Here is a tiny trained network, its code and every weight. The questions are about switching its units off for an input and a class, where a switched-off unit gives its printed mean instead of its output.

import numpy as np


def w(rows, s, z=0):
    codes = np.array(rows[::2]) - 128.0
    scale = np.full(codes.shape[1], s)
    scale[-1] = z or s
    return codes * scale


def f(y):
    return np.maximum(y, 0)


def log_softmax(a):
    a = a - a.max(-1, keepdims=True)
    return a - np.log(np.exp(a).sum(-1, keepdims=True))


def net(x, mask):
    res = np.array(x, float).reshape(1, 7) / 4 @ E
    y = f(res @ A[0][:, :-1].T + A[0][:, -1])
    res = res + np.where(mask, y, B[0][:, -1]) @ B[0][:, :-1]
    return log_softmax(res[-1] @ U[:, :-1].T + U[:, -1])


A, B = {}, {}
E = w([
[219,157,205,102,214,151],'x0',
[116,148,99,167,123,176],'x1',
[128,130,142,100,128,113],'x2',
[139,113,166,79,115,89],'x3',
[69,253,153,134,170,16],'x4',
[146,88,154,163,185,73],'x5',
[110,184,96,94,36,212],'x6',
],0.0079)
A[0] = w([
[153,132,156,195,210,129,75],'N1',
[124,73,199,35,167,84,190],'N2',
[8,85,67,137,139,106,97],'N3',
[237,218,255,160,215,242,149],'N4',
[141,108,155,134,96,219,254],'N5',
[89,144,93,203,198,202,199],'N6',
[154,43,83,84,142,192,81],'N7',
[220,190,109,85,184,146,71],'N8',
[46,235,185,135,147,101,96],'N9',
[163,61,108,46,144,76,150],'N10',
],0.0069,0.0032)
B[0] = w([
[128,71,147,131,86,145,175],'N1',
[124,86,84,117,151,141,204],'N2',
[240,192,116,81,86,107,192],'N3',
[164,123,34,115,150,71,254],'N4',
[61,102,157,114,180,125,210],'N5',
[79,128,68,43,106,168,192],'N6',
[211,176,213,217,129,209,185],'N7',
[183,170,110,96,45,46,173],'N8',
[142,114,185,212,190,254,217],'N9',
[107,131,154,131,152,112,176],'N10',
],0.0077,0.0079)
U = w([
[68,114,117,9,164,140,253],'0',
[146,174,255,164,178,212,69],'1',
[197,146,33,34,24,46,43],'2',
],0.007,0.0039)

Each question gives the input, the list of numbers given to net, and the class t.
The units are the neurons (one row each of A and B). Each row of codes is followed by its name. A weight is (code - 128) times the scale printed after its matrix; where a second scale follows, it is the last column's (A, B and U).
mask holds one flag per neuron, in row order. A switched-off neuron (its flag False) gives its mean, the last column of its row in B, instead of its output. The means were averaged over made-up inputs and are rounded, as every weight is.
A unit's drop is (log p(t) with every unit on - log p(t) with that unit switched off) / (log p(t) with every unit on - log p(t) with every unit switched off).
The circuit of an input: a set's keep is (log p(t) with only the set's units on - log p(t) with every unit switched off) / (log p(t) with every unit on - log p(t) with every unit switched off). Starting from all 10 units, units are removed one at a time, each time the one whose removal leaves the highest keep (on an exact tie, the one counted first), for as long as the keep stays at least 0.8.
circuit, biggest first: the units of the circuit, biggest drop first
unit that matters most: the unit with the biggest drop
top k neurons: the k neurons with the biggest drops, biggest first
drop when u is switched off: that unit's drop, to one decimal
input [4,1,6,-4,-2,-3,-3], class 2: circuit, biggest first : N9; N4
input [3,6,-7,-1,-2,0,-5], class 0: circuit, biggest first : N6; N9
input [8,-3,1,-6,2,1,1], class 2: unit that matters most : N4
input [-6,-1,-1,5,-6,4,0], class 1: top 2 neurons : N7; N4
input [7,-2,1,7,6,-2,6], class 2: top 2 neurons : N4; N8
input [-3,4,7,-5,6,3,-2], class 1: top 2 neurons : N9; N4
input [-1,2,2,-2,-4,-7,4], class 1: top 4 neurons : N7; N4; N2; N8
input [7,-1,-7,-1,-1,-8,-8], class 2: top 3 neurons : N4; N8; N9
input [6,-1,-5,-7,3,5,1], class 2: circuit, biggest first : N4; N8
input [-7,2,-6,3,7,4,0], class 1: top 2 neurons : N9; N4
input [7,6,-5,-3,-6,-6,-2], class 2: top 3 neurons : N4; N9; N8
input [-5,-4,-5,-6,-8,-8,1], class 1: top 2 neurons : N7; N4
input [8,3,-7,6,-7,0,8], class 2: top 4 neurons : N4; N9; N8; N10
input [-3,6,3,7,-8,5,5], class 1: circuit, biggest first : N7
input [-5,-4,-3,-1,-7,-2,-5], class 1: top 2 neurons : N7; N4
input [-8,-6,-2,6,-8,-7,1], class 1: drop when N7 is switched off : 0.7
input [-3,5,4,4,6,-2,2], class 1: drop when N9 is switched off : 0.6
input [6,7,-1,-8,-6,2,3], class 0: drop when N4 is switched off : 0.5
